Below is a small trained network, with its code and all its weights. Each question gives an input and a class and asks what happens when units are switched off, that is, made to give their printed mean instead of their output.

import numpy as np


def w(rows, s, z=0):
    codes = np.array(rows[::2]) - 128.0
    scale = np.full(codes.shape[1], s)
    scale[-1] = z or s
    return codes * scale


def f(y):
    return np.maximum(y, 0)


def log_softmax(a):
    a = a - a.max(-1, keepdims=True)
    return a - np.log(np.exp(a).sum(-1, keepdims=True))


def net(x, mask):
    res = np.array(x, float).reshape(1, 6) / 4 @ E
    y = f(res @ A[0][:, :-1].T + A[0][:, -1])
    res = res + np.where(mask, y, B[0][:, -1]) @ B[0][:, :-1]
    return log_softmax(res[-1] @ U[:, :-1].T + U[:, -1])


A, B = {}, {}
E = w([
[106,147,113,133,157,138,127,131,128],'x0',
[156,17,53,101,130,151,44,153,157],'x1',
[136,116,140,118,113,120,130,130,132],'x2',
[164,99,132,152,171,87,164,200,41],'x3',
[156,169,97,7,108,174,166,116,72],'x4',
[121,133,133,116,124,122,117,138,131],'x5',
],0.018)
A[0] = w([
[133,221,174,99,94,166,170,76,177,224],'n0',
[109,96,106,152,153,138,142,152,170,92],'n1',
[127,99,97,189,165,96,106,217,146,110],'n2',
[128,188,71,54,63,192,148,62,217,148],'n3',
[177,41,78,133,169,116,104,186,156,142],'n4',
[148,6,38,95,145,209,55,178,154,113],'n5',
[139,137,152,214,135,50,135,203,144,168],'n6',
[183,128,102,60,149,129,168,174,9,24],'n7',
[56,101,180,167,128,87,82,28,245,248],'n8',
[150,84,33,59,92,220,73,109,173,115],'n9',
[174,114,164,192,216,12,89,159,128,146],'n10',
[68,119,145,191,85,133,89,53,203,234],'n11',
[115,112,104,135,161,160,102,159,179,107],'n12',
[88,155,238,196,146,65,170,190,108,177],'n13',
[149,165,181,115,76,144,146,127,88,182],'n14',
[83,179,184,197,85,115,208,139,95,253],'n15',
[114,153,125,160,124,72,197,148,130,110],'n16',
],0.011,0.0064)
B[0] = w([
[124,231,166,140,149,169,132,16,175,205],'n0',
[179,79,163,137,133,145,168,143,112,153],'n1',
[142,83,194,193,96,145,189,166,112,190],'n2',
[150,148,160,61,52,204,207,34,121,212],'n3',
[199,100,191,214,107,149,119,217,119,215],'n4',
[188,32,139,89,118,182,118,209,28,253],'n5',
[103,41,79,94,54,93,184,101,114,196],'n6',
[124,198,57,177,232,67,13,254,201,202],'n7',
[154,148,52,116,221,57,47,241,193,240],'n8',
[177,101,38,85,126,213,133,112,2,223],'n9',
[69,66,183,120,54,170,169,74,98,204],'n10',
[148,151,61,143,209,80,56,188,194,220],'n11',
[134,47,124,156,153,161,181,143,105,163],'n12',
[88,108,38,76,103,106,170,17,98,205],'n13',
[118,200,65,169,198,137,86,15,165,166],'n14',
[43,144,42,103,132,116,138,17,122,204],'n15',
[87,95,83,91,125,124,105,115,100,160],'n16',
],0.0091,0.028)
U = w([
[82,177,85,130,205,7,110,119,133,254],'0',
[115,76,80,55,59,136,178,83,54,109],'1',
[175,111,112,126,189,95,84,198,102,61],'2',
[139,69,223,166,43,109,192,144,85,69],'3',
[122,203,190,114,102,153,184,67,123,125],'4',
],0.013,0.0022)

Each question gives the input, the list of numbers given to net, and the class t.
The units are the neurons (one row each of A and B). Each row of codes is followed by its name. A weight is (code - 128) times the scale printed after its matrix; where a second scale follows, it is the last column's (A, B and U).
mask holds one flag per neuron, in row order. A switched-off neuron (its flag False) gives its mean, the last column of its row in B, instead of its output. The means were averaged over made-up inputs and are rounded, as every weight is.
A unit's drop is (log p(t) with every unit on - log p(t) with that unit switched off) / (log p(t) with every unit on - log p(t) with every unit switched off).
The circuit of an input: a set's keep is (log p(t) with only the set's units on - log p(t) with every unit switched off) / (log p(t) with every unit on - log p(t) with every unit switched off). Starting from the 12 units with the biggest drops (on a tie, the unit counted first), units are removed one at a time, each time the one whose removal leaves the highest keep (on an exact tie, the one counted first), for as long as the keep stays at least 0.8.
circuit, biggest first: the units of the circuit, biggest drop first
k most important neurons: the k neurons with the biggest drops, biggest first
drop of u: that unit's drop, to one decimal
input [4,0,8,1,7,1], class 0: circuit, biggest first => n7, n5
input [-6,-5,6,-5,1,-1], class 4: circuit, biggest first => n0
input [7,-3,1,1,-7,-7], class 1: 3 most important neurons => n10, n6, n7
input [-6,-2,7,-6,1,5], class 4: 3 most important neurons => n3, n7, n0
input [-8,3,-4,1,8,-5], class 2: 3 most important neurons => n7, n13, n10
input [3,-1,5,1,-2,4], class 1: 2 most important neurons => n7, n8
input [-7,-2,-5,7,1,-6], class 0: 2 most important neurons => n7, n5
input [4,1,3,3,-4,-5], class 3: 2 most important neurons => n9, n2
input [-2,-2,-4,1,8,-7], class 0: drop of n7 => 1.0
input [-7,-6,-7,-7,2,-7], class 4: drop of n3 => 1.1
input [3,1,7,4,7,3], class 2: drop of n2 => 0.0
